Below is a small trained network, with its code and all its weights. Each question gives an input and a target symbol and asks what happens when units are switched off, that is, made to give their printed mean instead of their output.

import numpy as np


def w(rows, s, z=0):
    codes = np.array(rows[::2]) - 128.0
    scale = np.full(codes.shape[1], s)
    scale[-1] = z or s
    return codes * scale


def norm(h):
    return h / np.sqrt((h * h).mean(-1, keepdims=True) + 1e-5)


def f(y):
    return y / 2 * (1 + np.tanh(0.7978845608 * (y + 0.044715 * y**3)))


def softmax(a):
    e = np.exp(a - a.max(-1, keepdims=True))
    return e / e.sum(-1, keepdims=True)


def log_softmax(a):
    a = a - a.max(-1, keepdims=True)
    return a - np.log(np.exp(a).sum(-1, keepdims=True))


def net(x, mask):
    ids = ['ΛΞαβδζηστψω'.index(c) for c in x.split()]
    T = len(ids)
    res = E[ids] + P[:T]
    u = 0
    for l in range(2):
        q, k, v = (norm(res) @ M[l].T for M in (Q, K, V))
        z = softmax(np.where(np.tri(T) > 0, q @ k.T / 2**0.5, -1e9)) @ v
        res = res + np.where(mask[u], z, O[l][:, -1]) @ O[l][:, :-1]
        u += 1
        y = f(norm(res) @ A[l][:, :-1].T + A[l][:, -1])
        res = res + np.where(mask[u : u + 4], y, B[l][:, -1]) @ B[l][:, :-1]
        u += 4
    return log_softmax(norm(res)[-1] @ U[:, :-1].T + U[:, -1])


Q, K, V, O, A, B = {}, {}, {}, {}, {}, {}
E = w([
[107,133,143,132,91,96],'Λ',
[112,129,133,113,91,92],'Ξ',
[104,132,134,110,85,94],'α',
[112,128,149,118,85,94],'β',
[114,116,136,113,90,81],'δ',
[104,116,148,95,94,97],'ζ',
[145,97,121,91,157,87],'η',
[150,123,182,87,161,129],'σ',
[177,173,159,99,142,131],'τ',
[248,116,82,174,68,254],'ψ',
[149,102,187,174,109,137],'ω',
],0.0027)
P = w([
[109,184,166,168,178,2],'0',
[122,164,171,134,144,19],'1',
[132,155,167,119,129,42],'2',
[149,137,162,105,109,47],'3',
[160,127,160,100,101,61],'4',
[164,111,152,104,90,78],'5',
[162,101,145,91,83,92],'6',
[168,89,143,94,80,109],'7',
[167,84,139,86,72,125],'8',
[170,72,132,87,63,137],'9',
[173,62,128,79,59,153],'10',
[171,50,122,85,54,167],'11',
[172,41,116,82,46,176],'12',
[172,24,107,83,31,195],'13',
],0.0014)
Q[0] = w([
[109,254,73,218,240,217],'0.h1',
[251,83,248,16,6,59],'0.h1',
],0.0076)
K[0] = w([
[73,179,187,179,128,16],'0.h1',
[185,71,103,171,85,253],'0.h1',
],0.0065)
V[0] = w([
[176,103,136,80,227,120],'0.h1',
[86,4,105,127,152,91],'0.h1',
],0.0033)
O[0] = w([
[95,254,134,103,66,196,157],'0.h1',
[112,175,188,196,44,68,1],'0.h1',
],0.0041,0.00089)
A[0] = w([
[106,220,89,108,145,89,254],'0.n1',
[118,177,150,35,82,190,90],'0.n2',
[197,160,26,254,111,200,142],'0.n3',
[141,80,132,195,123,67,143],'0.n4',
],0.0043,0.0017)
B[0] = w([
[101,90,116,187,171,172,205],'0.n1',
[70,152,86,129,216,77,254],'0.n2',
[60,114,148,100,172,14,86],'0.n3',
[121,165,95,84,253,137,181],'0.n4',
],0.0035,0.0015)
Q[1] = w([
[1,232,155,149,127,145],'1.h1',
[208,11,203,28,179,75],'1.h1',
],0.0076)
K[1] = w([
[161,253,150,102,191,101],'1.h1',
[184,30,150,180,73,179],'1.h1',
],0.0077)
V[1] = w([
[204,141,2,232,123,94],'1.h1',
[50,143,23,55,31,85],'1.h1',
],0.0026)
O[1] = w([
[251,113,31,60,112,28,1],'1.h1',
[83,174,149,126,254,49,40],'1.h1',
],0.0034,0.00095)
A[1] = w([
[178,55,56,99,172,151,43],'1.n1',
[173,221,177,152,81,99,69],'1.n2',
[104,89,244,205,175,90,2],'1.n3',
[114,174,3,80,190,167,123],'1.n4',
],0.0052,0.0048)
B[1] = w([
[96,202,215,73,127,167,234],'1.n1',
[116,121,189,1,5,32,108],'1.n2',
[71,32,156,58,170,173,96],'1.n3',
[72,96,33,101,31,129,250],'1.n4',
],0.0045,0.0014)
U = w([
[103,160,212,93,23,35,152],'Λ',
[63,102,5,130,93,158,227],'Ξ',
[183,151,125,48,147,131,5],'α',
[133,168,139,134,147,124,43],'β',
[214,69,155,213,57,191,205],'δ',
[149,141,162,155,189,143,75],'ζ',
[141,175,136,160,191,111,147],'η',
[159,195,119,137,158,166,13],'σ',
[223,88,79,96,187,25,231],'τ',
[60,1,177,114,195,123,188],'ψ',
[16,248,208,199,132,201,55],'ω',
],0.007,0.0021)

Each question gives the input, a string of symbols that net reads in full, and the target symbol t.
The units are the heads (2 rows each of Q, K, V and O) and the neurons (one row each of A and B). Each row of codes is followed by its name. A weight is (code - 128) times the scale printed after its matrix; where a second scale follows, it is the last column's (O, A, B and U).
mask holds one flag per unit, layer by layer, with each layer's heads first. A switched-off unit (its flag False) gives its mean, the last column of its rows in O or B, instead of its output. The means were averaged over made-up inputs and are rounded, as every weight is.
A unit's drop is (log p(t) with every unit on - log p(t) with that unit switched off) / (log p(t) with every unit on - log p(t) with every unit switched off).
The circuit of an input: a set's keep is (log p(t) with only the set's units on - log p(t) with every unit switched off) / (log p(t) with every unit on - log p(t) with every unit switched off). Starting from all 10 units, units are removed one at a time, each time the one whose removal leaves the highest keep (on an exact tie, the one counted first), for as long as the keep stays at least 0.8.
circuit, biggest first: the units of the circuit, biggest drop first
top k neurons: the k neurons with the biggest drops, biggest first
k most important neurons of layer l: the k neurons of layer l with the biggest drops, biggest first
input Ξ τ τ Ξ σ ζ ζ, target ω: top 2 neurons : (0.n2 1.n4)
input τ σ ζ Λ η ζ Ξ Λ, target ψ: 2 most important neurons of layer 0 : (0.n1 0.n4)
input η η β ζ Λ α, target ψ: circuit, biggest first : (1.n3 0.h1)
input δ η ζ σ ω σ Ξ α, target ω: top 2 neurons : (1.n4 0.n2)
input σ τ η ζ ω ζ η, target δ: top 3 neurons : (0.n2 1.n1 1.n4)
input ζ α Λ η, target Λ: circuit, biggest first : (0.h1 1.n2)
input τ τ τ α, target Ξ: circuit, biggest first : (0.h1 1.n4)
input ζ α η, target Λ: most important neuron of layer 1 : (1.n2)
input η α ζ α ζ η ψ Λ ζ τ ζ ζ ζ, target ψ: circuit, biggest first : (0.n3 1.h1 0.h1)
input τ η ζ ζ Ξ ω Λ Ξ, target δ: circuit, biggest first : (1.h1 1.n4)
input ζ ζ α η τ σ, target Ξ: circuit, biggest first : (0.h1 0.n2 1.n4)
input η α ζ η ζ ζ ω ζ σ σ β, target ω: circuit, biggest first : (1.h1 0.h1)
input ψ α ω, target δ: top 2 neurons : (0.n2 0.n3)
input η α δ τ ζ ω δ ζ δ, target ψ: circuit, biggest first : (1.h1 0.n4 1.n3)
input τ η ζ ω α τ, target δ: top 2 neurons : (0.n4 1.n1)
input τ ζ η ζ ω Λ Λ, target δ: top neuron : (0.n2)
input τ τ ζ ζ ζ δ, target ψ: circuit, biggest first : (1.h1 1.n3)
input α ζ ω ζ α η η α σ, target ω: top 2 neurons : (0.n2 0.n4)
input β ω ζ τ Ξ ω τ α ζ β Λ, target ψ: 3 most important neurons of layer 0 : (0.n4 0.n1 0.n2)
input ζ ζ β, target ψ: top 3 neurons : (1.n3 0.n2 0.n4)
input ω δ β ω α, target δ: circuit, biggest first : (1.h1 1.n4 1.n1)
input δ ζ ω α ζ η ζ Ξ ζ σ ζ, target ω: circuit, biggest first : (0.h1 1.h1)
input ψ ω σ, target δ: circuit, biggest first : (1.h1 0.n3)
input δ ζ η ζ δ η σ η ζ α, target Λ: circuit, biggest first : (0.h1 1.n2)
input ζ δ σ ζ δ, target ω: top 2 neurons : (0.n2 0.n1)
input ζ Ξ α τ ω Ξ ζ, target δ: top 3 neurons : (0.n2 1.n1 1.n4)
